[-10.4  14.0 -11.9 -15.9 -45.7  -0.2  16.9  18.0   5.2 -14.9  -0.2 -12.5
  -0.2   0.3  25.2  -1.0 -36.7   3.8  -3.2 -34.8  -9.0  -6.7   1.3   9.8
  -6.6   2.9  -8.7  18.5 -29.4  -9.5  11.1  13.3  -2.7  14.2   7.0  -3.3
 -35.4  41.9   8.1  -4.4   1.9 -55.5   7.0  -5.1 -31.0 -22.3   0.6 -28.3
   1.8  -3.6 -14.4  17.0  10.8]  z173
[  1.4  26.7 -23.5  15.3 -17.4  -8.9  24.0   8.8 -21.1  -3.0 -12.9  -1.3
   3.0 -22.3   4.2 -18.1   4.8  -4.6 -10.1 -26.1  13.2  -8.1   0.7 -18.2
 -14.2  -2.6  -0.4  10.4 -36.9 -11.5  10.1  19.5  16.5 -26.4   1.7  -6.4
  -2.4  55.4  20.5  16.3 -15.1   0.3  -1.5  -9.3   4.9 -40.8  -6.8 -10.6
 -27.4  -3.9  -1.1 -32.2 -13.5]  Z343
[-23.8  13.3  -8.8 -26.9 -48.8  -4.3   7.3   7.1  -8.7  -8.8   4.6  -5.4
  -8.4  -4.1  21.1  -6.5  -6.0   9.7   5.2 -23.8   1.3  -4.5   7.0  -2.4
   6.2   4.1   4.3  15.1   4.4  -4.4   7.9  -0.5  12.4 -13.8   7.9  -2.9
  -8.1  30.9  16.9  -2.0   1.6   4.7  -8.7 -22.2 -17.2 -33.4  -1.7 -21.4
 -14.5   4.9  -8.9  18.5  -9.8]  Z343
[  1.1  29.6  25.2  12.4   6.1  -3.1 -19.3  -6.6   2.2  -5.8  -0.1 -14.9
  -6.4 -69.8 -28.8  -0.9 -19.7 -11.6   3.8 -19.2   5.2  -4.6  17.3 -16.7
 -14.1  14.5  -3.3   4.7 -16.6  34.8  -3.0  10.1 -22.6  -8.1 -26.2   6.5
 -27.4  29.0   2.3  -3.4 -30.2 -41.7 -12.2 -16.8 -14.4 -31.7  20.2   3.5
  -9.1  -2.4 -11.5 -38.7   1.5]  z823
[ -7.6  23.2  -7.3 -32.7 -59.1  -6.3   2.1  19.2   4.5  -8.2  -2.1 -12.9
  -9.7 -13.8  33.0  18.7  -2.2   6.1  -1.9 -13.0  -1.2   8.1  15.7   0.8
   0.0   7.3  -3.7   9.5 -12.5 -11.1   4.7   2.4  -8.1   1.8   5.3   1.3
 -39.4  45.5  10.8  -4.2   0.3 -50.2  -1.6  -3.4 -19.7 -30.4  -1.3  -5.2
   4.8  -5.9  -6.1  22.6  -0.1]  z173
[  3.9 -26.1  -7.4   6.1 -32.3   1.3  12.2 -12.5  -1.4   9.2  14.1  -7.6
 -13.4  26.1  -1.7 -32.0   0.4  12.0  16.9 -54.8  12.6   6.1 -13.8  -0.1
  13.0  -4.5  -2.9  36.5 -17.3  -9.0  14.8  -8.9  14.5 -26.7   9.0   3.6
 -13.1  37.2  19.6 -25.6  -7.0   0.6   4.8 -16.3   5.1 -46.7 -30.9 -32.9
  -1.2  -3.4  -6.6   9.4 -14.8]  Z343
[ -1.1  30.0   4.8  -9.5 -29.1   0.9 -16.2  18.1   6.2 -13.8   1.7 -10.5
 -15.1 -25.0   0.9   5.3  -3.9   3.8  -1.5 -19.5   4.9  -8.1  13.9  -3.8
   1.0  29.6  -1.8  43.1 -21.4   1.9   8.2   2.1  -4.8   3.2 -12.9  -0.9
 -31.5  33.7   0.7 -10.7  -3.2 -42.3 -10.3 -14.5 -23.3 -24.6 -10.3 -11.8
  -0.4 -10.7 -18.3  22.4  -4.1]  z173
[ -5.5  32.2   7.9 -20.1 -14.8   0.7  -7.2  16.4   1.2 -11.4  11.5 -11.6
  -4.1   5.2  17.4 -24.6 -17.8   1.4 -11.1 -61.0  -3.4 -17.4  -4.7  14.1
  -3.0  20.0  -3.8  26.0 -47.5  -2.6  16.1   5.1   8.2  -6.2  -0.4  -1.2
 -46.6  14.4  -1.4 -14.0   3.7 -71.9 -14.4 -18.3 -35.4 -23.8  -4.3 -21.0
  -7.8   3.0 -17.5  17.9  -2.5]  z173
[ -5.0   2.1 -16.7   5.0 -45.0   8.6   1.0   4.3  -7.5  -7.1  -1.1 -20.3
  -9.5 -12.0  20.1  14.6   5.1  -1.2  11.7 -23.5  -0.6   0.0   3.2  -6.6
   0.0  -7.7   2.2  37.3 -38.1  -5.1  16.3   0.9  11.6 -23.4   7.8  -3.1
  -2.0  29.3  35.5  -9.1  -4.5  13.5  -3.6 -12.7  -6.1 -26.6 -12.0 -25.2
   2.0  -9.9   1.9  28.9  -6.9]  Z343
[ -5.8 -16.8   0.7   7.9 -26.7 -10.6  -7.2 -28.8   1.4   6.0  21.6 -25.2
 -16.9  -4.4  -4.2 -21.3   3.9   6.6  24.5 -43.6   2.6   9.1  -5.2 -18.3
   9.7  -4.1  -0.3  44.9  -5.2  -9.7  31.2  -5.6  26.1 -15.7  -5.1  -9.4
  -3.4  25.0  21.5  -2.8  -9.6  10.2 -11.4  -7.1  16.5 -59.9 -10.3 -16.3
  -3.8  -7.4  -5.9  -1.1  -8.1]  Z343
[  8.7  18.3   1.2   0.9 -20.9   3.0  -6.4   9.3   4.4  -8.8  -3.0 -16.3
 -22.1  -2.4   2.3  -5.7  -8.0  -0.9  -2.4 -38.6   1.6  -0.8   4.4   0.6
  -3.6  13.8   2.5  55.7 -28.3  -6.9   5.2   3.3  -2.7  -1.0  -7.5 -10.7
 -24.6  38.0   5.8  -9.8  -3.3 -53.1  -5.3  -8.1 -22.7 -37.7 -17.1  -8.2
   1.8   0.9 -15.3  21.3 -14.0]  z173
[-10.2 -13.8 -11.0  15.1 -25.8 -10.3  24.1 -32.3  -8.4  12.0  16.4 -10.6
 -13.2  -1.1  -3.5 -58.3  31.4   6.3  35.2 -32.9  -5.6  -4.1 -18.7  -0.3
   4.7  -5.9  -0.3  30.4   5.0  -7.5  14.0   1.1  13.5 -14.2  -7.0   0.3
 -19.7  38.7  15.0  16.6 -11.0   4.3   7.2  -6.0  19.8 -68.6 -27.7 -48.8
 -15.7  -7.9  -9.7 -44.8 -14.8]  Z343
[  5.7  16.7  14.8   4.7 -19.9   1.6 -19.4   5.9   5.6  -6.7 -16.8  -5.7
  -7.6 -73.5  -1.2  41.4 -13.6 -13.2  -6.3 -28.0   7.3  -8.4  31.9 -25.1
  -0.5  17.7  -3.1 -27.6 -38.6   1.1   0.4   6.7 -11.1 -18.1  -8.7   0.8
 -32.1  31.5   9.1 -27.7 -30.0 -26.9  -9.5 -13.4 -15.2 -26.0  15.4   3.6
  -4.8  -9.3   4.1  10.5   4.0]  z823
